Below are the code and all the weights of a small trained network. Each question names an input and a class and asks about switching units off, where a switched-off unit gives its printed mean instead of its output.

import numpy as np


def w(rows, s, z=0):
    codes = np.array(rows[::2]) - 128.0
    scale = np.full(codes.shape[1], s)
    scale[-1] = z or s
    return codes * scale


def f(y):
    return np.maximum(y, 0)


def log_softmax(a):
    a = a - a.max(-1, keepdims=True)
    return a - np.log(np.exp(a).sum(-1, keepdims=True))


def net(x, mask):
    res = np.array(x, float).reshape(1, 2) / 4 @ E
    y = f(res @ A[0][:, :-1].T + A[0][:, -1])
    res = res + np.where(mask, y, B[0][:, -1]) @ B[0][:, :-1]
    return log_softmax(res[-1] @ U[:, :-1].T + U[:, -1])


A, B = {}, {}
E = w([
[28,237,104],'x0',
[213,220,2],'x1',
],0.0087)
A[0] = w([
[116,100,114,254],'n1',
[8,199,149,154],'n2',
[119,113,181,81],'n3',
[89,77,168,176],'n4',
[211,161,55,124],'n5',
[73,144,175,98],'n6',
[77,208,163,75],'n7',
[202,208,161,80],'n8',
[86,64,204,82],'n9',
[79,86,129,239],'n10',
[184,159,2,254],'n11',
[73,139,202,82],'n12',
[131,160,186,239],'n13',
[101,123,160,162],'n14',
[102,159,130,208],'n15',
[80,184,149,103],'n16',
[161,159,14,115],'n17',
[213,56,130,155],'n18',
[225,217,76,101],'n19',
[21,57,176,98],'n20',
[7,216,86,93],'n21',
[100,38,167,67],'n22',
[72,168,232,149],'n23',
[108,145,203,86],'n24',
[213,64,173,127],'n25',
[153,217,110,80],'n26',
],0.013,0.0089)
B[0] = w([
[99,200,234,192],'n1',
[211,158,112,209],'n2',
[139,79,74,144],'n3',
[113,113,160,180],'n4',
[184,59,186,199],'n5',
[188,30,96,157],'n6',
[206,126,29,164],'n7',
[97,41,94,151],'n8',
[120,90,115,174],'n9',
[102,145,200,189],'n10',
[123,112,218,252],'n11',
[152,79,117,163],'n12',
[122,159,210,185],'n13',
[119,99,182,159],'n14',
[135,224,198,177],'n15',
[235,139,65,161],'n16',
[100,77,168,198],'n17',
[254,235,84,189],'n18',
[148,59,165,205],'n19',
[155,71,153,189],'n20',
[229,127,69,205],'n21',
[172,83,112,163],'n22',
[168,105,163,186],'n23',
[101,90,105,150],'n24',
[254,174,68,180],'n25',
[153,74,120,167],'n26',
],0.0085,0.017)
U = w([
[111,4,178,121],'0',
[191,175,112,119],'1',
[88,201,236,254],'2',
[19,156,161,87],'3',
[106,136,88,76],'4',
[71,134,144,70],'5',
[69,88,89,91],'6',
],0.015,0.0078)

Each question gives the input, the list of numbers given to net, and the class t.
The units are the neurons (one row each of A and B). Each row of codes is followed by its name. A weight is (code - 128) times the scale printed after its matrix; where a second scale follows, it is the last column's (A, B and U).
mask holds one flag per neuron, in row order. A switched-off neuron (its flag False) gives its mean, the last column of its row in B, instead of its output. The means were averaged over made-up inputs and are rounded, as every weight is.
A unit's drop is (log p(t) with every unit on - log p(t) with that unit switched off) / (log p(t) with every unit on - log p(t) with every unit switched off).
unit that matters most: the unit with the biggest drop
top k neurons: the k neurons with the biggest drops, biggest first
drop of u: that unit's drop, to one decimal
input [-3,-3], class 2: unit that matters most	n21
input [4,-1], class 1: top 3 neurons	n11, n21, n2
input [3,0], class 2: top 2 neurons	n25, n18
input [-5,-4], class 1: top 3 neurons	n18, n25, n11
input [-4,-1], class 1: top 3 neurons	n25, n11, n18
input [-7,-5], class 1: top 2 neurons	n18, n25
input [7,7], class 0: top 2 neurons	n17, n19
input [6,-5], class 1: drop of n21	0.2
input [2,4], class 0: drop of n19	0.1
input [-3,0], class 2: drop of n21	0.3
